Below is a small trained network, with its code and all its weights. Each question gives an input and a class and asks what happens when units are switched off, that is, made to give their printed mean instead of their output.

import numpy as np


def w(rows, s, z=0):
    codes = np.array(rows[::2]) - 128.0
    scale = np.full(codes.shape[1], s)
    scale[-1] = z or s
    return codes * scale


def f(y):
    return np.maximum(y, 0)


def log_softmax(a):
    a = a - a.max(-1, keepdims=True)
    return a - np.log(np.exp(a).sum(-1, keepdims=True))


def net(x, mask):
    res = np.array(x, float).reshape(1, 6) / 4 @ E
    y = f(res @ A[0][:, :-1].T + A[0][:, -1])
    res = res + np.where(mask, y, B[0][:, -1]) @ B[0][:, :-1]
    return log_softmax(res[-1] @ U[:, :-1].T + U[:, -1])


A, B = {}, {}
E = w([
[49,111,149,80,147,109,222,57,158],'x0',
[146,134,77,87,58,82,68,82,145],'x1',
[111,105,108,98,189,157,2,96,149],'x2',
[100,103,123,147,148,152,89,164,82],'x3',
[124,77,164,75,96,126,125,174,165],'x4',
[96,159,172,84,131,71,98,108,132],'x5',
],0.0084)
A[0] = w([
[78,116,129,15,45,28,87,29,182,172],'n0',
[186,118,158,106,2,101,144,239,196,125],'n1',
[62,69,126,110,214,201,90,130,152,249],'n2',
[139,172,95,157,149,139,110,162,118,72],'n3',
[120,132,114,100,91,81,56,70,157,169],'n4',
[79,49,120,145,137,188,82,194,86,158],'n5',
[103,168,128,133,235,111,80,25,155,184],'n6',
[180,187,127,151,77,53,52,143,76,220],'n7',
[222,102,76,101,27,155,61,112,189,71],'n8',
],0.0083,0.002)
B[0] = w([
[130,118,75,157,11,107,153,114,149,255],'n0',
[114,127,145,117,219,148,165,128,118,214],'n1',
[148,158,136,132,166,124,31,129,92,212],'n2',
[97,117,161,62,94,76,82,110,156,161],'n3',
[149,131,130,168,97,154,62,119,103,203],'n4',
[130,158,121,112,142,117,63,89,139,192],'n5',
[144,116,153,114,176,145,146,185,116,214],'n6',
[135,104,97,113,165,159,42,109,136,222],'n7',
[114,156,169,131,179,128,76,147,95,205],'n8',
],0.012,0.0093)
U = w([
[148,114,173,115,199,163,113,152,107,31],'0',
[124,108,152,139,97,114,255,123,146,255],'1',
[164,104,59,138,57,130,81,94,147,119],'2',
],0.0098,0.0005)

Each question gives the input, the list of numbers given to net, and the class t.
The units are the neurons (one row each of A and B). Each row of codes is followed by its name. A weight is (code - 128) times the scale printed after its matrix; where a second scale follows, it is the last column's (A, B and U).
mask holds one flag per neuron, in row order. A switched-off neuron (its flag False) gives its mean, the last column of its row in B, instead of its output. The means were averaged over made-up inputs and are rounded, as every weight is.
A unit's drop is (log p(t) with every unit on - log p(t) with that unit switched off) / (log p(t) with every unit on - log p(t) with every unit switched off).
The circuit of an input: a set's keep is (log p(t) with only the set's units on - log p(t) with every unit switched off) / (log p(t) with every unit on - log p(t) with every unit switched off). Starting from all 9 units, units are removed one at a time, each time the one whose removal leaves the highest keep (on an exact tie, the one counted first), for as long as the keep stays at least 0.8.
circuit, biggest first: the units of the circuit, biggest drop first
unit that matters most: the unit with the biggest drop
top k neurons: the k neurons with the biggest drops, biggest first
drop when u is switched off: that unit's drop, to one decimal
input [-1,-7,-8,5,-1,0], class 1: circuit, biggest first -> n2, n7
input [-5,6,4,1,-7,1], class 0: top 3 neurons -> n8, n6, n0
input [-3,-3,-5,-6,-6,-6], class 1: circuit, biggest first -> n2, n7
input [-8,6,7,-6,1,-2], class 0: unit that matters most -> n8
input [-5,5,2,-5,3,-3], class 0: top 2 neurons -> n8, n1
input [-1,-3,-4,-6,-4,5], class 1: circuit, biggest first -> n2, n4
input [3,-2,1,-7,6,5], class 1: circuit, biggest first -> n7, n2
input [-5,3,2,-7,1,-3], class 0: top 3 neurons -> n8, n0, n1
input [-3,7,2,3,8,-3], class 0: top 2 neurons -> n8, n1
input [-2,3,1,-5,0,-7], class 0: top 2 neurons -> n0, n8
input [-6,3,5,0,2,1], class 0: top 2 neurons -> n8, n0
input [3,4,-7,-5,-1,1], class 1: drop when n2 is switched off -> 0.1
input [-2,4,-8,-7,7,-4], class 1: drop when n7 is switched off -> 0.2
input [5,-3,2,-1,2,4], class 2: drop when n3 is switched off -> -0.1
input [1,4,-1,-6,8,-3], class 1: unit that matters most -> n1
